In the rows, 128 means zero.
Each row has a class, written after it.
[135 139 163 125 120 135 110 139 107 122 126 118 107 149 113 105 146  93
 119  91 126  97  76 112 133 138 132 124 121 135 115 115 100 132 161 127
 119 140 117 158 135 147 100  90  75 135 106 134 127 103 123]  z164
[125  80  72 123 139 131 142 106 115 146 137 148 144 115 165 212 141 117
 145 195 132 156 198 151 114 134 128  95  87 169 174 152 189 109 121 134
 117 115 152 111 105 122 145 137 178 115 181 101 158 146 118]  z50
[106 126 135 102 127 147 144 113 121 150 136 138 131 138 131 131 129 154
 124 149 141 105 159 130 111 112 118 145 158 132 154  97 157 100 123 132
 151 109 136 129 122 152 124 148 161 133 102 120 153 143 107]  z679
[119 141 162 175  98 110 141 136  95 125 143 121 110 123  88  78 144 116
 113  97 141 122  23 104 133 169 141 142 143 113  95 147 138 129 161 137
 125 146 114 112 118 157 106 143 111 119  99 152 138 119 136]  z199
[130 122 138 158  97 103 138 143 101 121 132 115 122 128 117 101 133 114
 137  98 154 149  51 110 147 173 119 136 150 127  77 162 125 126 161 138
 108 147 113  97 118 166 127 121 124 124 108 174 154 116 134]  z364
[119 151 171 114 135 125 145 127  99 134 129 119 128 145 118  94 121 143
 117 107 143 100 116 120 121 115 124 175 150 137 103 106 123 130 145 122
 147 105  97 126 145 162 104 130 120 135  94 134 143 143 118]  z436
[116 124 143 109 137 129 127 139  99 145 133 129 108 137 107 113 135 132
 127 141 157 115 135 116 104 117 121 141 159 133 133  94 142 125 143 124
 145  75 115 140 149 126 119 139 143 126 120 124 157 145 117]  z50
[124  90  86 140 115 104 140 123 118 139 148 144 137 105 161 208 140 116
 158 179 135 143 192 147 116 124 132  86  94 171 183 146 182 102 108 127
 130 108 167 132 124 138 133 127 161 129 157  99 167 145 112]  z50
[132 108 135 107 116 140 171 116 132 156 144 135 117 113 111 136 120 147
 111 172 147 114 149 135 114 110 150 146 152 112 132 113 141  98 125 127
 148 126 128 103  95 132 141 141 170  99 128 139 116 159 118]  z679
[111 120 124 151 137 130 124 127 118 124 154 117 135 121 141 146 149 104
 122 129 125 128 137 123 143 147 154 144 109 163 109 144 126 138 152 136
 121 128 149 135  96 166 114 103 116 144 129 162 148 145 135]  z741
[111 152 175 104 130 110 141 126  99 142 139 128 136 145  94  78 140 125
  97 116 148  89  90 119 116 133 148 154 163 139 106 110 132 133 162 125
 143 101 112 145 131 172  91 134 109 143  76 126 151 130 113]  z199
[114 116 110 131 127 119 163 111 103 147 151 143 146 113 153 152 136 131
 130 169 152 150 126 132 133 148 125 122 140 124 145 147 160  88 155 145
 119 119 157  97 133 172 142 150 168 111 145 154 171 129 128]  z364
[125 139 148 126 117 112 142 135 114 138 146 130 123 130  95 100 124 140
 108 124 156 121  82 120 137 119 147 158 167 111 103 119  97 133 158 130
 139 108 121 116  99 129 126 108 104 121 110 168 121 131 131]  z364
[116 117 123 162 141 127 125 125 113 123 150 116 135 126 153 153 149 106
 135 107 121 137 153 136 148 158 129 143 108 178 107 144 139 130 147 131
 114 132 135 128 104 173 111 120 128 144 137 163 157 147 130]  z741
[127 117 142 135 111 137 142 131 100 137 153 120 112 108 112 100 136 118
 135 121 151 132  92 111 138 160 122 136 137 128 105 142 140 113 141 138
 123 139 129  99 109 161 111 141 131 109 128 159 144 116 130]  z679
[139 136 152 146 105 117 150 142  82 123 136 124 107 119 105 119 150 121
 127 139 151 157  99 113 130 151 129 156 126 130  95 146 131 111 167 145
 124 124 118  93 124 157 113 123 119 117 142 168 136 110 135]  z436
[125 136 148 147 140 104 111 126 101 120 149 113 131 125 132  97 151  93
 132  54 126 100  85 144 162 178 150 122 128 144  58 148 133 161 140 125
 106 136  97 154 107 179  96 125  81 139 117 160 145 141 130]  z199
[112 100  85 137 106 125 176 111 125 159 133 166 122 100 128 208 128 145
 141 225 145 178 177 141 116 118 116 108 100 149 218 152 201  78 120 134
 127 107 162  60 125 106 169 165 196 104 168 106 160 141 130]  z50
[139 106 141 128 114 120 150 117 109 128 147 125 127 109 150 161 142 118
 130 143 131 132 162 141 125 146 151 127 123 154 116 135 154 106 134 111
 126 134 126 109 104 156 113 129 137 133 129 137 134 150 107]  z679
[127 116 132 134 108 132 142 125  88 126 142 124 105 122 114 115 143 118
 130 142 154 124 105 125 141 169 123 128 151 119 104 148 148  98 132 150
 124 137 132 105 122 165 121 153 156 112 126 165 149 124 131]  z679
[112 119 138 128 106 130 147 128 105 132 135 138 122 125 127 150 137 138
 133 149 140 146  98 137 128 149 121 132 125 111 132 162 130 109 131 122
 122 114 136  89 130 149 124 165 132 110 137 145 141 132 130]  z164
[133 126 136 140 101 116 178 146 134 156 151 152 101 116  85 123 118 136
 122 156 160 141 117 129 124 117 127 149 152 102 148 104 114  94 156 132
 145 123 130  85 101 115 135 128 118 121 134 156 115 118 129]  z727
[131 116 126 138 112 122 134 134 103 137 147 122 132 133 139 120 143 136
 140 125 153 156  89 111 135 155 113 143 146 107 118 152 126 108 155 143
 118 133 137 111 130 154 131 133 149 118 137 155 145 110 128]  z364
[ 88 131 112 130 122 138 127 162 146 140 120 121 111 123 126 172 130 125
 128 145 133 128 134 123 139 118 123 120 116 135 165 134 133  94 154 142
 139 132 153 125 127 128 142 109 160 135 125 110 120 119 125]  z741
[114 133 153 119 124 131 154 136 129 138 148 125 110 134 110 111 132 145
 117 140 156 109 133 133 121 122 114 140 147 122 141  88 125 113 149 135
 139  92 137 132 135 150 111 143 133 138 109 129 138 141 125]  z727
[132 130 144 130 103 123 173 132 119 152 147 145 119 137  99 120 119 131
 128 135 139 134  96 120 126 116 136 166 176 100 108 109 125 122 149 117
 149 120 122  89  99 132 135 110 105 124 105 152 120 132 118]  z364
[116 129 126 103 140 137 149 136 126 160 150 150 120 119 103 145 131 135
 115 151 161 112 136 148 116 122 121 123 160 129 167 104 169  98 139 130
 137  98 161 138 131 146 108 146 161 125 113  91 152 139 103]  z199
[118 112 120 134 131 122 126 109 112 128 147 131 128 124 136 136 153 107
 133 121 134 111 124 143 146 168 141 134  99 151 101 136 131 144 132 135
 114 116 134 144 102 154 114 132 116 125 136 137 162 136 125]  z199
[119 108  82 100 122 168 136 126 155 159 133 166 128 122 152 213 125 162
 136 195 132 144 192 157 105  92 100  92  96 138 249 119 149  73 117 143
 122 113 182 124 128 100 155 128 194 104 171  71 128 119 107]  z164
[100 119 125 149 116 138 124 170 129 135 137 128 107 132 119 163 130 129
 126 132 147 127 109 126 150 124 112 114 114 155 157 129 115 112 145 149
 133 118 150 137 129 126 120 103 133 128 113 115 119 130 122]  z741
[132 135 167 122 112 110 135 145  82 111 142 102 111 122 100  54 138 110
 131  82 148  98  42 114 143 177 139 138 157 117  41 156 107 143 158 135
 123 146 100 114 115 182  99 117 100 121  86 179 130 130 128]  z679
[ 98 132 159 137 131 123 128 133 123 123 133  99 105 136 117 112 131 121
  90 105 145  98 119 119 123 128 138 172 163 138  82 107 116 125 141 121
 147 105 111 142 113 168 107 121 127 139  87 156 133 155 125]  z741
[117 125 145 113 125 156 118 145 122 137 129 114 119 144 116 118 144 118
 102 117 135 120  97 123 132 143 110 129 114 132 142 122 118 120 160 135
 113 134 133 127 125 126 118  99 109 117 127 113 127 111 117]  z164
[126 130 153 154 109 108 119 146  96 140 153 119 113 133  98  71 148 115
 132  77 158 122  22 119 155 179 130 138 141  96  84 159 115 141 167 149
 116 142 105 129 121 159 109 140 102 115 117 173 134 119 140]  z199
[109 128 155 159 121 108 138 146  91 114 139 110 107 125 111  82 142 119
 127  96 146 135  66 118 157 174 127 140 131 110  66 153 103 127 168 147
 114 134 108 120 123 176 115 146 100 136 123 197 143 114 147]  z727
[116 119 125 115 121 142 160 114 123 153 145 145 131 132 133 152 125 156
 134 182 142 127 170 146  96 120 100 135 165 146 177  93 173  80 121 132
 159  93 156 121 134 147 128 150 194 124 107 101 151 154  99]  z679
[118  98 125 115 110 139 174 120 132 164 146 176 129 112 142 161 117 160
 130 197 148 140 153 138 114  97 126 141 146 109 173 120 152  94 116 131
 150 110 154 103  92 118 141 141 170 101 137 128 116 155 103]  z679
[135 127 144 130 112 111 166 146 120 135 130 134 129 137 106 116 122 136
 118 123 152 143  89 116 128 120 140 144 155 117  97 122 100 125 154 123
 137 126 118 116  98 129 129 104 105 111 112 147 112 127 120]  z364
[131 105 120 114 114 148 190 123 139 162 139 172 114 117 129 165 120 156
 122 197 143 146 168 129 119  98 139 157 151  98 163 106 146  91 134 131
 152 114 153  96  69  98 154 128 159 108 150 127 116 148 104]  z679
[110 136 153 137  99 117 118 157 124 117 131 115 100 148 116  97 141 124
 125 101 138  95  84 115 142 131 131 122 122 136 120 119  87 124 163 151
 126 138 100 146 126 140 119  94  92 148 107 134 105 105 130]  z727
[104 146 156 121 145 136 116 139 107 136 132 106 117 137 113 100 143 114
 109 106 147 115 112 107 106 142 124 157 161 141  92 104 116 129 160 124
 144  94 113 137 148 162 100 131 127 132  92 149 131 132 128]  z741
[105 132 162 157  95 104 153 152  99 113 134 119  99 129 101  96 143 127
 127 119 153 132  60 111 147 159 132 148 112 128  80 144  98 121 171 141
 125 134 107  99 122 166 111 137  98 145 115 185 149 109 141]  z727
[133 130 140 144 107 109  95 152 114 113 130 102 110 149 100 109 125 122
 108  96 152 111  62 112 137 135 121 104 144 148 116 128  79 130 150 137
 129 126 112 165 145 123 114  86  97 134  89 134 110 100 133]  z364
[128  96  96 142 125 119 145 110 114 138 151 118 147 124 159 181 137 111
 138 151 122 143 168 150 133 144 139 114 124 157 129 140 167 108 123 129
 116 121 153 120 106 163 141 115 147 127 148 130 160 138 119]  z364
[134 119 143 119 119 134 106 125 131 143 136 124 121 143 131 144 150 126
  98 121 146 116 117 118 122 112 117 104 113 146 166 117 101  95 137 141
 113 133 137 155 138 126 119 101  97 121 129 114 118  90 116]  z164
[120 130 121 134 134 112 118 124  98 131 163 127 132 113 133 135 152 107
 132 104 137 127 112 154 135 172 152 122 122 162 102 148 144 129 145 129
 118 124 131 132 106 170  99 121 112 136 124 139 146 125 114]  z199
[108 138 145 129 123 142 138 123 111 147 138 134 132 134 118 127 141 144
 117 143 154 123 138 129 109 114 116 164 156 137 144  94 157 107 135 140
 146 108 133 120 128 147 114 137 140 114 114 122 135 150 117]  z436
[118  90  91 120 121 148 166 110 133 151 139 154 135 101 163 206 138 122
 155 205 124 147 198 152 132 134 124 122  84 159 184 129 194  96 107 128
 127 119 176 107  94 136 139 130 184 113 174 105 159 148 116]  z679
[119 109 122 153 113 126 133 131 101 137 139 133 119 114 112 117 136 119
 145 147 155 152  86 113 129 149 116 127 109 140 130 158 146 130 146 142
 119 132 120  96 122 136 128 147 150 104 147 161 156 124 143]  z50
[119 108 112 127 133 122 154 107 113 140 153 142 136 114 157 175 145 117
 134 142 131 107 134 159 135 150 148 120 101 148 147 142 172 117 143 127
 114 120 144 122 103 160 116 139 140 126 144 106 160 150 110]  z199
[121 124 120 134 109 122 112 132 112 124 134 118  98 135 113 135 134 114
 121 142 142 112 101 118 123 134 113 113 115 160 151 128 131 117 138 144
 139 122 122 135 136 123 124  96 136 136 109 106 136 104 124]  z50
[118 133 156 120 130 122 145 114 127 152 147 133 115 130 117 123 136 136
 109 135 154  96 118 140 117 123 129 136 153 123 147  91 137 116 155 129
 146  79 133 158 135 146 108 156 143 121 101 110 135 150 112]  z199
[116 138 146 119 126 113  98 144 113 130 134 124 117 140 104 108 141 115
 119 101 145 114  75 119 139 145 125 115 117 127 124 118 100 124 155 147
 127 128 136 174 143 136 109 103 103 143  90 114 132  95 115]  z199
[141 132 169 119 105 113  93 157 107 115 136  92  94 149 102  64 140 102
 123  60 157  86  33  94 136 153 134 137 149 132  47 123  60 141 149 137
 138 152  84 164 122 151  95  67  60 145  69 159 110  91 118]  z679
[103 120 137 114 126 132 148 129 144 143 146 127 112 128 121 132 122 145
 131 167 154 118 139 142 119 113 105 133 134 133 154  92 138 100 122 140
 136  92 154 134 141 156 123 143 173 139 111 115 150 141 121]  z727
[125 121 131 118 101 137 128 149 127 132 131 122 119 131 121 139 135 145
 129 133 136 116 115 123 136 131 112 118 108 134 157 120 115 106 135 145
 138 143 140 126 122 116 128  96 134 130 106 103 121 110 109]  z679
[121 145 193  99 122 134 131 138  91 118 134  89  99 151  98  44 136 115
 105  84 155  66  71 105 127 150 144 163 177 124  58 102  99 150 158 115
 139 109  81 135 138 171  93 120  84 134  63 158 138 138 120]  z679
[133 111 113 152 110 112 157 129 103 123 119 129 112 127 116 165 135 124
 142 157 148 153 121 131 133 150 118 113 119 148 138 154 168 106 140 135
 120 127 118  86 116 126 135 159 164 118 147 126 157 136 133]  z50
[119 109 109 142 116 111 142 114 112 127 142 137 116 110 139 166 144 115
 151 149 123 145 168 137 136 143 128 119  98 175 141 144 171 115 121 131
 121 114 138 115 112 140 138 125 145 129 147 118 159 148 124]  z50
[ 97 123 108 129  97 127 147 148 153 136 129 154 103 113 133 176 124 147
 144 175 140 131 157 138 132  99 121  97  89 156 222 118 131  83 144 149
 127 116 157 127 128 118 147 110 154 136 142  93 122 111 124]  z727
[113 108 118 131 103 130 127 155 126 146 123 137 132 141 141 180 133 140
 129 166 160 143 129 124 127 108 113 122  94 154 170 124 130  99 135 156
 139 125 140 139 125 110 125  98 144 117 142  87 120 118 111]  z436
[119 143 163 146 121 135 135 137 120 136 153 121  98 142  89  92 127 112
  92 113 150 126  93 105 141 134 139 190 162 117  73 106  92 143 156 128
 149 116 110 108  87 132 109 109  94 139 100 189 117 131 137]  z741
[112 129 149 148 114 129 110 161 122 120 125 111 101 139 111 121 143 109
 112 105 137 117  92 105 139 131 131 132 121 142 118 126  91 125 168 142
 124 140 125 142 126 132 119  85 105 135 100 143 105 115 127]  z741
[159 135 157 111 126 133 165 141 104 127 147 136 100 125  79  88 126 125
 114 129 146 109 107 121 133 146 148 162 174 113  69 111 106 136 151 124
 146 116 113 120  85 126 109 109 113 122 114 160 115 153 124]  z679
[133 116 134 103 109 133 116 147 130 130 121 120 114 133 113 134 131 128
 128 129 136 116 139 126 142 122 125 105 108 147 149 124 108 103 142 147
 126 151 131 146 116 117 129  91 139 127 115 106 104 106 110]  z679
[111 106 104 125 114 118 129 119 142 146 127 139 143 137 144 179 130 147
 119 161 142 135 141 135 128 109 109 101 124 145 195 124 144  80 134 147
 125 129 153 131 132 109 157 116 165 115 132  90 123 129 117]  z364
[113 158 185 116 128  99 122 142 102 138 131 113 115 136  92  45 143 111
 109  64 150  97  52 107 135 154 139 156 154 110  62 114 107 151 164 126
 135 112  97 159 138 167  97 123  88 133  76 152 138 120 123]  z199
[100 105  86 122 115 141 143 137 156 155 116 182 120 109 136 229 129 159
 137 198 129 172 195 158 112  89 109  85  98 148 252 120 196  58 106 140
 118 117 190 132 123  93 158 134 205 115 157  43 123 120  94]  z199
[113 128 142 112 126 131 148 129 125 152 149 117 133 131 135 136 130 148
 131 141 147 128 131 130 118 118 115 144 157 120 138 100 138 110 146 126
 148  86 149 135 140 162 121 134 157 127 105 116 145 140 111]  z364
[100 141 145 121 121 125 124 158 132 128 124 131 131 136 117 123 144 142
 121 120 142 116 112 126 141 122 121 111 102 130 153  94  93 109 150 152
 129 138 130 145 145 125 127 104 103 138 105 114 112 111 123]  z727
[117 117 110 115 135 128 153 118 144 157 140 152 124 117 111 182 130 151
 104 196 150 129 176 151 109 110 117 117 149 135 195 114 169  76 127 133
 144  83 178 145 126 126 128 161 188 128 131  84 148 136 109]  z199
[127 129 143 126 126 131 142 124 115 124 152 124 114 122 144 139 150 111
 132 115 118 108 133 149 127 149 148 135 126 159 102 141 135 133 149 109
 114 111 125 124 108 173 111 115 104 136 138 147 149 154 119]  z164
[110 117 116 118 111 135 119 147 122 142 124 142 108 135 115 153 135 128
 130 135 142 114 107 130 133 128 114  97  97 138 179 122 133  98 142 156
 127 129 145 157 140 123 124 116 151 119 122  75 129  93 109]  z199
[120 112 134 118 114 114 120 141 119 127 122 108 135 140 125 133 129 114
 134 128 139 109  92 121 137 126 130 114 114 147 134 130 105 129 149 132
 122 124 130 149 144 142 125  92 118 123 106 117 131 115 124]  z364
[117 122 122 109 120 124 148 122 118 157 137 146 128 139 107 135 125 141
 138 165 139 136 145 126 112 114 107 131 161 132 173 102 161  88 152 142
 137  97 162 129 149 139 147 132 182 120 116 109 153 144 118]  z364
[129 100 126 127 127 131 137 122 107 133 151 118 124 130 162 139 140 114
 153 117 130 112 140 143 138 154 149 134 117 165 107 139 144 130 131 122
 123 129 117 143 106 173 118 114 128 128 133 142 149 162 115]  z679
[111 129 132 143 122 120 136 140 115 123 153 108 135 126 156 138 142 110
 131 117 131 113 128 135 141 150 147 135 113 150 110 147 125 139 149 129
 125 127 132 118 118 183 114 107 127 142 115 158 149 148 126]  z741
[121  99 107 129 116 134 140 118 111 149 149 138 144 108 154 189 142 132
 154 169 124 153 186 151 118 133 132 117 105 161 165 131 178  92 118 128
 131 126 157 104 105 149 128 132 163 127 148 122 151 130 105]  z679
[124 120 112 103 130 131 156 126 123 144 132 138 121 130 116 170 132 154
 113 199 156 125 186 141  94 113 117 124 140 157 185 103 172  97 140 127
 146  79 139 104 137 105 136 149 198 129 137  88 163 162 112]  z50
[106 112 110 130 119 139 112 152 141 128 121 137 121 136 126 178 133 125
 116 163 147 127 124 123 130 117 118 116 118 149 173 134 122 103 143 149
 123 136 152 127 124 111 133 101 156 140 120 110 124 127 123]  z741
[119 135 148 139 138 108 134 124  97 125 147 108 140 115 136 115 154 108
 132  75 111 107 100 129 146 164 160 122 104 133  85 152 142 152 149 117
 115 128 124 148 117 183  96 138  85 139 115 133 148 129 124]  z199
[122 118 123 143 105 115 140 134 104 136 134 140 125 124 127 147 141 128
 128 157 168 154 103 131 125 142 111 146 133 131 116 150 146  96 130 150
 124 140 131  87 118 145 127 125 143 115 138 155 142 118 122]  z436
[123 126 157 137  98 115  98 162 116 124 127 103 125 147 119 113 137 111
 127  99 141 122  62 100 136 134 126 112 127 141 127 126  97 129 170 133
 124 139 116 155 149 132 113  79  96 140  91 117 110 102 121]  z364
[127 109 112 131 129 125 141 120 103 132 138 125 153 126 151 159 145 114
 146 144 127 129 160 136 130 139 132 139  87 168 116 137 167 125 124 140
 112 137 139 115 111 161 121 111 140 128 159 126 176 143 122]  z436
[147 119 144 136 113 113 183 123 124 148 155 142 126 126 120 122 116 142
 110 137 162 144  96 129 116 123 125 160 161 111 117 110 111 114 150 106
 140 123 124  84 104 127 128 117 118 105 114 155 122 137 112]  z364
